Below are the code and all the weights of a small trained network. Each question names an input and a class and asks about switching units off, where a switched-off unit gives its printed mean instead of its output.

import numpy as np


def w(rows, s, z=0):
    codes = np.array(rows[::2]) - 128.0
    scale = np.full(codes.shape[1], s)
    scale[-1] = z or s
    return codes * scale


def f(y):
    return y / 2 * (1 + np.tanh(0.7978845608 * (y + 0.044715 * y**3)))


def log_softmax(a):
    a = a - a.max(-1, keepdims=True)
    return a - np.log(np.exp(a).sum(-1, keepdims=True))


def net(x, mask):
    res = np.array(x, float).reshape(1, 7) / 4 @ E
    y = f(res @ A[0][:, :-1].T + A[0][:, -1])
    res = res + np.where(mask, y, B[0][:, -1]) @ B[0][:, :-1]
    return log_softmax(res[-1] @ U[:, :-1].T + U[:, -1])


A, B = {}, {}
E = w([
[132,139,117,127,124,115],'x0',
[205,152,215,145,254,58],'x1',
[126,126,129,130,131,131],'x2',
[20,224,218,65,96,96],'x3',
[132,136,120,125,126,117],'x4',
[49,25,108,155,147,12],'x5',
[125,122,134,128,132,136],'x6',
],0.007)
A[0] = w([
[141,133,132,92,124,138,54],'N0',
[108,90,157,145,108,103,53],'N1',
[164,104,103,131,127,131,72],'N2',
[58,185,185,140,107,115,108],'N3',
[134,74,152,116,80,71,1],'N4',
[85,102,4,86,29,200,51],'N5',
[92,82,107,134,133,68,35],'N6',
[95,87,108,135,134,76,77],'N7',
[132,128,145,131,156,129,54],'N8',
[199,62,95,108,119,136,84],'N9',
[89,54,101,153,132,55,41],'N10',
[172,99,102,143,124,134,30],'N11',
[255,35,34,188,146,164,99],'N12',
[45,197,200,140,100,105,104],'N13',
[74,105,109,166,151,99,62],'N14',
[158,147,161,146,109,155,65],'N15',
[112,127,155,95,120,120,137],'N16',
[77,86,99,142,152,76,29],'N17',
[108,130,116,157,154,142,64],'N18',
[86,45,104,145,147,60,53],'N19',
[79,129,60,163,61,165,27],'N20',
[133,150,148,155,126,174,42],'N21',
[235,120,218,162,235,88,44],'N22',
[228,45,48,157,150,145,106],'N23',
[84,122,76,141,75,164,71],'N24',
[238,208,129,127,105,218,67],'N25',
[155,145,135,75,130,169,31],'N26',
[221,37,17,156,165,162,102],'N27',
[198,124,188,121,168,71,46],'N28',
[67,174,168,128,120,118,119],'N29',
[53,192,185,143,108,113,118],'N30',
[206,209,135,154,98,227,49],'N31',
[107,119,116,148,81,172,34],'N32',
[86,106,105,146,150,103,26],'N33',
[77,107,31,162,42,190,15],'N34',
[76,161,164,101,122,119,82],'N35',
[188,201,135,149,106,222,39],'N36',
[85,159,172,115,109,115,73],'N37',
[204,143,191,142,205,87,30],'N38',
[84,51,111,146,149,63,61],'N39',
[40,198,168,147,124,122,109],'N40',
[168,133,165,123,185,88,34],'N41',
],0.0092,0.0022)
B[0] = w([
[121,122,142,142,160,125,126],'N0',
[129,122,115,113,138,114,135],'N1',
[111,121,156,115,105,124,140],'N2',
[147,169,166,94,125,139,182],'N3',
[146,113,117,115,151,140,138],'N4',
[139,123,120,248,103,128,224],'N5',
[137,83,113,101,140,125,163],'N6',
[126,89,119,106,142,137,161],'N7',
[146,121,119,126,103,123,128],'N8',
[108,166,149,105,123,120,169],'N9',
[125,64,100,91,157,131,188],'N10',
[128,146,149,116,133,134,144],'N11',
[134,223,174,64,132,117,255],'N12',
[137,187,157,78,116,137,199],'N13',
[135,109,106,104,141,134,151],'N14',
[128,113,116,126,145,113,140],'N15',
[118,159,101,106,114,108,140],'N16',
[143,76,122,95,136,151,165],'N17',
[134,136,122,135,146,106,123],'N18',
[124,57,108,88,155,135,192],'N19',
[142,121,131,216,123,122,174],'N20',
[131,111,112,120,128,112,136],'N21',
[141,128,108,255,80,127,237],'N22',
[110,199,157,75,122,127,227],'N23',
[136,135,114,192,121,126,167],'N24',
[132,40,93,54,163,135,227],'N25',
[137,114,110,104,138,126,145],'N26',
[120,198,183,72,114,125,240],'N27',
[113,124,119,219,121,169,179],'N28',
[106,176,129,101,119,108,170],'N29',
[120,185,153,98,132,127,187],'N30',
[115,43,96,72,164,109,217],'N31',
[143,114,122,151,105,139,144],'N32',
[116,107,115,116,135,123,140],'N33',
[124,139,102,233,108,133,201],'N34',
[124,153,153,104,117,117,162],'N35',
[118,47,113,81,158,131,203],'N36',
[127,166,148,121,150,115,157],'N37',
[120,125,98,228,90,120,199],'N38',
[135,66,103,88,156,124,188],'N39',
[131,171,168,99,128,133,184],'N40',
[131,133,102,187,118,130,165],'N41',
],0.028,0.0094)
U = w([
[69,231,216,48,109,137,254],'0',
[102,120,89,241,73,160,90],'1',
[86,3,74,32,200,149,36],'2',
],0.006,0.00075)

Each question gives the input, the list of numbers given to net, and the class t.
The units are the neurons (one row each of A and B). Each row of codes is followed by its name. A weight is (code - 128) times the scale printed after its matrix; where a second scale follows, it is the last column's (A, B and U).
mask holds one flag per neuron, in row order. A switched-off neuron (its flag False) gives its mean, the last column of its row in B, instead of its output. The means were averaged over made-up inputs and are rounded, as every weight is.
A unit's drop is (log p(t) with every unit on - log p(t) with that unit switched off) / (log p(t) with every unit on - log p(t) with every unit switched off).
unit that matters most: the unit with the biggest drop
k most important neurons: the k neurons with the biggest drops, biggest first
drop when u is switched off: that unit's drop, to one decimal
input [3,2,6,1,-1,1,6], class 1: 3 most important neurons => [N12; N27; N23]
input [2,8,1,-8,7,6,4], class 0: 4 most important neurons => [N12; N27; N23; N5]
input [0,-6,-1,3,-1,7,7], class 2: most important neuron => [N22]
input [8,2,1,-7,-3,6,-2], class 0: 3 most important neurons => [N12; N27; N23]
input [1,7,3,-7,5,4,1], class 0: 4 most important neurons => [N12; N27; N23; N5]
input [3,-3,-1,-7,-4,6,7], class 0: 2 most important neurons => [N12; N27]
input [3,0,2,-1,2,2,-5], class 2: 3 most important neurons => [N12; N27; N22]
input [1,-3,3,1,-1,4,8], class 2: 2 most important neurons => [N22; N38]
input [7,-7,7,-6,-3,7,4], class 1: 3 most important neurons => [N5; N34; N20]
input [6,-8,-6,1,-5,-7,2], class 1: 2 most important neurons => [N5; N34]
input [-2,-7,-6,-7,-8,1,-1], class 0: 4 most important neurons => [N12; N27; N23; N22]
input [-8,-3,-7,-1,4,-4,-3], class 2: drop when N22 is switched off => 0.5
input [0,3,1,-5,-8,-7,-1], class 2: drop when N31 is switched off => 0.3
input [-7,-6,7,-3,-3,-5,6], class 1: drop when N21 is switched off => 0.0
input [1,2,3,-6,-2,5,0], class 0: unit that matters most => N12
